Rows and roughly how far along a hidden order each lies, from 0 to 15:
[-0.551 0.449 0.212 0.420 0.595 0.530 0.358 0.057 0.022 0.394 1.769 1.218 1.306 -6.037 -0.530 2.068 0.098 0.573 0.445 -0.369 0.227 -1.631 0.077 1.433 0.446 1.105 -0.009 0.131 -3.075 -1.502 -1.121 0.013 0.172 0.245 0.249 0.118 0.037 -3.600 -0.549 0.529 -0.906 -8.902 -1.116 0.246 0.025]	3
[0.835 -0.550 0.642 -0.461 0.241 -0.178 0.672 0.506 -0.580 0.176 -0.702 -0.613 -2.065 0.953 0.034 -2.039 0.217 -1.746 -2.435 0.744 -1.928 -1.243 0.032 -3.032 -0.109 -0.180 -0.144 0.636 -0.917 0.716 4.977 -0.167 -0.267 -0.177 1.061 -0.271 1.077 1.982 0.298 -0.303 1.944 6.973 0.024 -0.521 -0.521]	12
[-0.375 0.353 0.555 0.293 0.742 0.512 0.178 -0.105 0.392 -0.689 0.656 1.082 1.708 -4.908 -0.446 1.375 0.496 0.632 1.138 -0.337 0.706 -2.163 -0.020 1.612 0.318 1.126 0.226 0.201 -1.399 -0.500 -1.092 -0.044 0.384 0.165 0.035 0.019 -0.496 -3.918 -0.714 0.466 -0.836 -8.055 -0.624 0.215 0.284]	2
[0.692 0.172 1.145 -0.181 -0.062 1.152 0.003 -0.636 -0.576 -0.599 -1.351 0.197 0.346 0.428 0.037 2.355 1.761 1.204 0.557 0.799 0.861 -5.288 -0.016 -1.761 -0.177 -0.482 -0.572 -1.350 0.952 -0.106 5.977 -1.165 -0.376 0.032 0.407 -0.985 1.680 0.289 0.554 1.086 -0.042 1.876 -0.715 0.033 -0.441]	8
[-0.402 0.504 0.738 0.345 0.683 0.332 0.224 -0.234 0.238 -1.098 -0.923 1.014 2.597 -4.511 -0.443 0.558 0.692 0.616 1.084 0.047 0.552 -2.081 0.066 1.089 0.159 1.260 0.166 -0.043 -0.761 -0.799 -0.024 -0.284 0.339 0.117 0.274 -0.172 -0.525 -3.953 -0.538 0.183 -1.522 -8.638 -0.827 0.057 0.407]	1
[0.003 0.043 -0.477 0.160 -0.342 0.274 -0.997 -0.769 0.246 0.248 0.828 1.601 1.059 1.384 -0.394 4.090 0.276 1.574 0.336 0.329 -0.265 -2.707 0.232 0.266 -0.074 -0.851 -0.567 -1.609 -0.686 -1.560 3.591 -0.540 0.216 0.192 -1.180 0.504 1.452 -0.839 0.032 2.902 -0.841 -5.294 0.665 0.623 0.687]	13
[-0.494 0.140 -0.291 0.287 0.556 0.139 -0.091 -0.128 0.224 0.053 0.990 1.735 1.352 -5.016 -0.518 2.035 0.095 0.685 0.262 -0.285 -0.257 -1.862 0.137 1.159 0.295 1.146 0.169 0.045 -3.110 -1.997 -0.322 0.166 0.566 0.152 -0.275 0.620 0.400 -3.862 -0.689 1.350 -0.778 -9.999 -0.293 0.305 0.486]	6
[0.216 0.439 1.700 0.077 0.620 1.158 1.579 0.128 -0.300 -0.725 -1.025 -0.884 1.093 -2.511 0.034 -0.044 1.058 -0.447 1.354 -0.125 2.121 -3.051 -0.253 0.112 0.380 0.818 -0.052 -0.150 0.564 1.104 0.737 -0.387 -0.423 0.067 0.926 -1.274 -0.091 -0.469 0.043 -1.089 -0.135 1.443 -1.556 -0.132 -0.647]	0
[0.688 0.002 1.505 -0.213 0.175 1.245 0.938 -0.403 -0.577 -0.826 -1.519 -0.479 0.340 0.702 0.082 1.360 1.395 0.705 0.971 0.382 1.286 -4.574 -0.168 -0.990 -0.037 -0.135 -0.517 -0.817 0.759 1.423 3.657 -0.818 -0.551 -0.003 0.737 -1.338 0.993 1.437 0.334 0.503 0.517 2.894 -1.088 -0.065 -0.537]	5
[-0.336 0.550 0.897 0.384 0.583 1.534 0.634 -0.304 -0.006 -0.081 1.157 0.929 1.800 -3.995 -0.350 3.797 0.777 2.187 1.809 -0.450 1.873 -3.663 -0.043 1.500 0.572 0.485 -0.319 -1.164 -0.715 -0.409 -0.276 -0.381 -0.198 0.237 -0.159 -0.570 0.737 -2.294 -0.290 0.752 -0.689 -6.460 -1.866 0.440 -0.179]	1
[0.442 0.227 0.602 -0.026 -0.079 0.664 -0.187 -1.000 -0.141 -0.989 -1.637 0.837 1.413 1.643 -0.277 2.858 1.288 2.128 1.089 0.738 0.277 -4.610 0.102 -1.189 -0.241 -0.442 -0.495 -1.330 0.834 0.151 4.513 -1.106 -0.056 0.003 -0.457 -0.410 1.300 -0.431 0.223 2.225 -1.183 -1.962 -0.289 0.253 0.557]	8
[-0.335 0.242 0.906 0.220 0.749 0.480 1.032 0.358 -0.001 -0.751 0.029 0.276 1.255 -5.684 -0.279 -0.027 0.179 0.031 0.647 -0.404 0.745 -5.332 -0.071 1.183 0.329 1.696 0.346 0.967 -1.568 -0.390 -2.541 0.081 0.178 0.130 0.698 -0.140 -0.908 -2.263 -0.498 -1.318 -0.730 -7.207 -1.394 -0.066 -0.274]	0
[0.824 -0.248 0.815 -0.424 -0.065 1.063 0.538 -0.043 -0.900 0.478 0.210 -0.074 -1.622 2.476 0.097 0.799 1.065 -0.256 -1.333 0.705 -0.852 -3.407 0.030 -2.182 -0.053 -0.783 -0.767 -0.607 -0.805 0.408 6.191 -0.715 -0.611 -0.047 0.768 -0.691 1.970 2.473 0.591 0.774 1.667 8.900 -0.850 -0.178 -0.602]	12
[0.100 -0.381 -1.419 -0.184 0.000 -0.124 -0.480 0.526 -0.180 2.221 3.091 1.320 -1.890 -0.580 -0.179 1.557 -0.601 -0.770 -2.345 -0.002 -2.562 0.622 0.331 -0.344 0.292 -0.690 -0.366 0.152 -3.747 -1.969 1.717 0.430 -0.075 0.004 0.079 0.961 1.596 0.545 -0.148 1.426 1.140 2.176 0.637 0.314 -0.275]	15
